Here is a tiny trained network, its code and every weight. The questions are about switching its units off for an input and a class, where a switched-off unit gives its printed mean instead of its output.

import numpy as np


def w(rows, s, z=0):
    codes = np.array(rows[::2]) - 128.0
    scale = np.full(codes.shape[1], s)
    scale[-1] = z or s
    return codes * scale


def f(y):
    return y / 2 * (1 + np.tanh(0.7978845608 * (y + 0.044715 * y**3)))


def log_softmax(a):
    a = a - a.max(-1, keepdims=True)
    return a - np.log(np.exp(a).sum(-1, keepdims=True))


def net(x, mask):
    res = np.array(x, float).reshape(1, 6) / 4 @ E
    y = f(res @ A[0][:, :-1].T + A[0][:, -1])
    res = res + np.where(mask, y, B[0][:, -1]) @ B[0][:, :-1]
    return log_softmax(res[-1] @ U[:, :-1].T + U[:, -1])


A, B = {}, {}
E = w([
[118,2,146,149],'x0',
[51,116,69,81],'x1',
[59,115,130,150],'x2',
[100,107,140,13],'x3',
[66,125,155,144],'x4',
[123,109,51,200],'x5',
],0.0092)
A[0] = w([
[91,165,162,75,102],'neuron 0',
[170,63,156,69,173],'neuron 1',
[72,126,86,169,161],'neuron 2',
[162,159,60,104,230],'neuron 3',
[77,125,53,123,188],'neuron 4',
[59,117,203,87,162],'neuron 5',
[108,168,156,108,140],'neuron 6',
[86,119,62,139,130],'neuron 7',
[99,123,8,162,161],'neuron 8',
[137,108,107,164,111],'neuron 9',
[92,157,80,155,254],'neuron 10',
[133,120,129,194,97],'neuron 11',
[164,108,162,170,104],'neuron 12',
[145,177,66,120,233],'neuron 13',
[37,144,62,143,193],'neuron 14',
[194,174,138,177,242],'neuron 15',
[152,40,176,125,111],'neuron 16',
],0.013,0.0058)
B[0] = w([
[76,220,207,150,195],'neuron 0',
[158,93,254,139,231],'neuron 1',
[130,144,117,109,213],'neuron 2',
[167,120,108,86,222],'neuron 3',
[191,115,102,54,226],'neuron 4',
[35,112,162,92,240],'neuron 5',
[117,205,107,135,168],'neuron 6',
[140,135,36,71,195],'neuron 7',
[124,147,97,102,255],'neuron 8',
[100,131,151,126,164],'neuron 9',
[142,177,88,84,233],'neuron 10',
[96,191,182,169,183],'neuron 11',
[141,152,157,166,172],'neuron 12',
[174,137,94,84,224],'neuron 13',
[153,143,119,93,251],'neuron 14',
[152,182,163,86,254],'neuron 15',
[108,80,166,164,212],'neuron 16',
],0.0099,0.0081)
U = w([
[107,131,83,193,2],'0',
[193,164,62,57,221],'1',
[146,200,157,150,54],'2',
[202,114,195,171,157],'3',
[83,149,84,185,10],'4',
[55,152,141,252,226],'5',
[55,16,163,144,107],'6',
[12,255,166,114,121],'7',
],0.0091,0.0049)

Each question gives the input, the list of numbers given to net, and the class t.
The units are the neurons (one row each of A and B). Each row of codes is followed by its name. A weight is (code - 128) times the scale printed after its matrix; where a second scale follows, it is the last column's (A, B and U).
mask holds one flag per neuron, in row order. A switched-off neuron (its flag False) gives its mean, the last column of its row in B, instead of its output. The means were averaged over made-up inputs and are rounded, as every weight is.
A unit's drop is (log p(t) with every unit on - log p(t) with that unit switched off) / (log p(t) with every unit on - log p(t) with every unit switched off).
The circuit of an input: a set's keep is (log p(t) with only the set's units on - log p(t) with every unit switched off) / (log p(t) with every unit on - log p(t) with every unit switched off). Starting from the 12 units with the biggest drops (on a tie, the unit counted first), units are removed one at a time, each time the one whose removal leaves the highest keep (on an exact tie, the one counted first), for as long as the keep stays at least 0.8.
circuit, biggest first: the units of the circuit, biggest drop first
most important unit: the unit with the biggest drop
k most important neurons: the k neurons with the biggest drops, biggest first
drop when u is switched off: that unit's drop, to one decimal
input [-7,0,-8,4,1,-7], class 7: circuit, biggest first => [neuron 0]
input [-4,5,-7,0,-1,-6], class 7: 3 most important neurons => [neuron 0; neuron 4; neuron 7]
input [3,-3,0,-5,7,3], class 5: circuit, biggest first => [neuron 4; neuron 13; neuron 3]
input [1,-2,2,-4,-6,-1], class 3: circuit, biggest first => [neuron 7; neuron 8]
input [-1,-5,-6,2,3,-6], class 7: circuit, biggest first => [neuron 0; neuron 4]
input [7,-4,-7,-5,-1,8], class 5: circuit, biggest first => [neuron 11; neuron 4]
input [7,-6,-3,-2,8,-6], class 6: circuit, biggest first => [neuron 5; neuron 16]
input [4,7,1,8,-8,-8], class 7: 3 most important neurons => [neuron 0; neuron 5; neuron 6]
input [5,-2,1,-6,-4,6], class 7: circuit, biggest first => [neuron 11; neuron 15]
input [1,-6,-6,-7,5,4], class 7: 2 most important neurons => [neuron 15; neuron 11]
input [-1,-5,-1,-6,-4,4], class 7: 3 most important neurons => [neuron 11; neuron 4; neuron 15]
input [1,8,-6,1,0,-6], class 7: 2 most important neurons => [neuron 0; neuron 5]
input [4,-4,-4,7,7,-8], class 6: 2 most important neurons => [neuron 1; neuron 16]
input [8,-6,-5,4,3,3], class 6: circuit, biggest first => [neuron 16]
input [-4,-4,-8,-2,-4,-7], class 3: 2 most important neurons => [neuron 10; neuron 7]
input [7,-3,-5,-1,-2,-2], class 3: 2 most important neurons => [neuron 5; neuron 1]
input [6,-7,1,-1,6,-5], class 6: 2 most important neurons => [neuron 5; neuron 16]
input [5,3,-2,0,-8,-7], class 3: drop when neuron 1 is switched off => 0.3
input [3,4,-2,8,5,2], class 6: drop when neuron 1 is switched off => 0.2
input [-4,7,7,-5,-5,3], class 1: drop when neuron 0 is switched off => 0.0
input [5,-6,7,-8,-4,8], class 7: drop when neuron 9 is switched off => 0.1
input [3,-5,4,-2,-7,0], class 3: most important unit => neuron 5
